Below are the code and all the weights of a small trained network. Each question names an input and a class and asks about switching units off, where a switched-off unit gives its printed mean instead of its output.

import numpy as np


def w(rows, s, z=0):
    codes = np.array(rows[::2]) - 128.0
    scale = np.full(codes.shape[1], s)
    scale[-1] = z or s
    return codes * scale


def f(y):
    return np.maximum(y, 0)


def log_softmax(a):
    a = a - a.max(-1, keepdims=True)
    return a - np.log(np.exp(a).sum(-1, keepdims=True))


def net(x, mask):
    res = np.array(x, float).reshape(1, 8) / 4 @ E
    y = f(res @ A[0][:, :-1].T + A[0][:, -1])
    res = res + np.where(mask, y, B[0][:, -1]) @ B[0][:, :-1]
    return log_softmax(res[-1] @ U[:, :-1].T + U[:, -1])


A, B = {}, {}
E = w([
[193,103,149,137,32,240,227,119,28],'x0',
[105,111,120,139,145,129,157,138,129],'x1',
[167,248,163,249,98,36,198,101,254],'x2',
[116,130,135,135,141,141,135,145,127],'x3',
[109,127,135,137,147,147,141,140,130],'x4',
[43,142,194,45,30,44,176,158,247],'x5',
[129,125,115,118,125,118,136,102,132],'x6',
[132,121,126,146,131,143,130,162,143],'x7',
],0.0083)
A[0] = w([
[79,131,173,45,32,199,151,138,209,89],'N0',
[134,144,115,135,40,174,194,125,144,245],'N1',
[100,146,45,152,218,114,5,124,155,141],'N2',
[107,88,142,17,108,105,131,175,140,90],'N3',
[182,186,147,241,114,98,189,96,122,1],'N4',
[64,204,165,159,94,45,136,129,255,84],'N5',
[170,178,163,146,151,77,123,128,238,80],'N6',
[202,199,155,237,125,118,177,110,150,141],'N7',
],0.0069,0.0055)
B[0] = w([
[52,99,108,59,88,40,223,133,130,195],'N0',
[139,181,81,99,165,178,85,166,67,222],'N1',
[20,206,48,69,64,45,194,194,171,214],'N2',
[144,204,90,141,105,96,127,200,177,180],'N3',
[35,240,89,67,98,64,173,178,72,195],'N4',
[235,51,232,185,158,193,82,53,143,253],'N5',
[149,3,163,195,166,119,79,48,58,208],'N6',
[106,166,111,43,47,90,228,165,207,233],'N7',
],0.0071,0.011)
U = w([
[71,180,98,107,124,110,124,140,114,223],'0',
[83,163,143,119,105,82,141,137,255,5],'1',
[212,36,163,219,177,243,46,63,92,177],'2',
],0.0094,0.0013)

Each question gives the input, the list of numbers given to net, and the class t.
The units are the neurons (one row each of A and B). Each row of codes is followed by its name. A weight is (code - 128) times the scale printed after its matrix; where a second scale follows, it is the last column's (A, B and U).
mask holds one flag per neuron, in row order. A switched-off neuron (its flag False) gives its mean, the last column of its row in B, instead of its output. The means were averaged over made-up inputs and are rounded, as every weight is.
A unit's drop is (log p(t) with every unit on - log p(t) with that unit switched off) / (log p(t) with every unit on - log p(t) with every unit switched off).
The circuit of an input: a set's keep is (log p(t) with only the set's units on - log p(t) with every unit switched off) / (log p(t) with every unit on - log p(t) with every unit switched off). Starting from all 8 units, units are removed one at a time, each time the one whose removal leaves the highest keep (on an exact tie, the one counted first), for as long as the keep stays at least 0.8.
units of the circuit, in order: the units of the circuit, biggest drop first
top k neurons: the k neurons with the biggest drops, biggest first
drop of u: that unit's drop, to one decimal
input [-4,-3,6,-6,-2,8,-8,6], class 2: units of the circuit, in order	N5
input [0,4,6,5,-3,5,-3,0], class 2: top 3 neurons	N5, N6, N2
input [7,5,0,1,7,6,3,7], class 0: top 3 neurons	N1, N7, N5
input [-6,8,1,7,-4,1,-7,-3], class 2: units of the circuit, in order	N5, N7
input [-2,0,1,5,4,-7,-6,1], class 1: units of the circuit, in order	N1, N2
input [-7,-3,1,2,-7,6,-8,5], class 2: top 3 neurons	N5, N6, N7
input [-7,7,1,-5,3,6,0,1], class 2: units of the circuit, in order	N5, N6
input [0,3,-5,5,-3,-7,-2,-7], class 0: top 3 neurons	N5, N2, N6
input [2,3,-6,6,-3,0,-5,6], class 2: top 4 neurons	N2, N7, N4, N0
input [-2,-6,7,7,8,3,-5,2], class 2: top 3 neurons	N5, N6, N2
input [-6,-5,7,2,-6,3,0,5], class 2: drop of N5	0.7
input [3,-8,2,-8,-2,-8,-5,-7], class 0: drop of N5	0.3
input [-5,1,7,-2,7,1,-7,3], class 2: drop of N5	0.9
input [-2,6,6,2,-2,6,2,-3], class 2: drop of N6	0.2
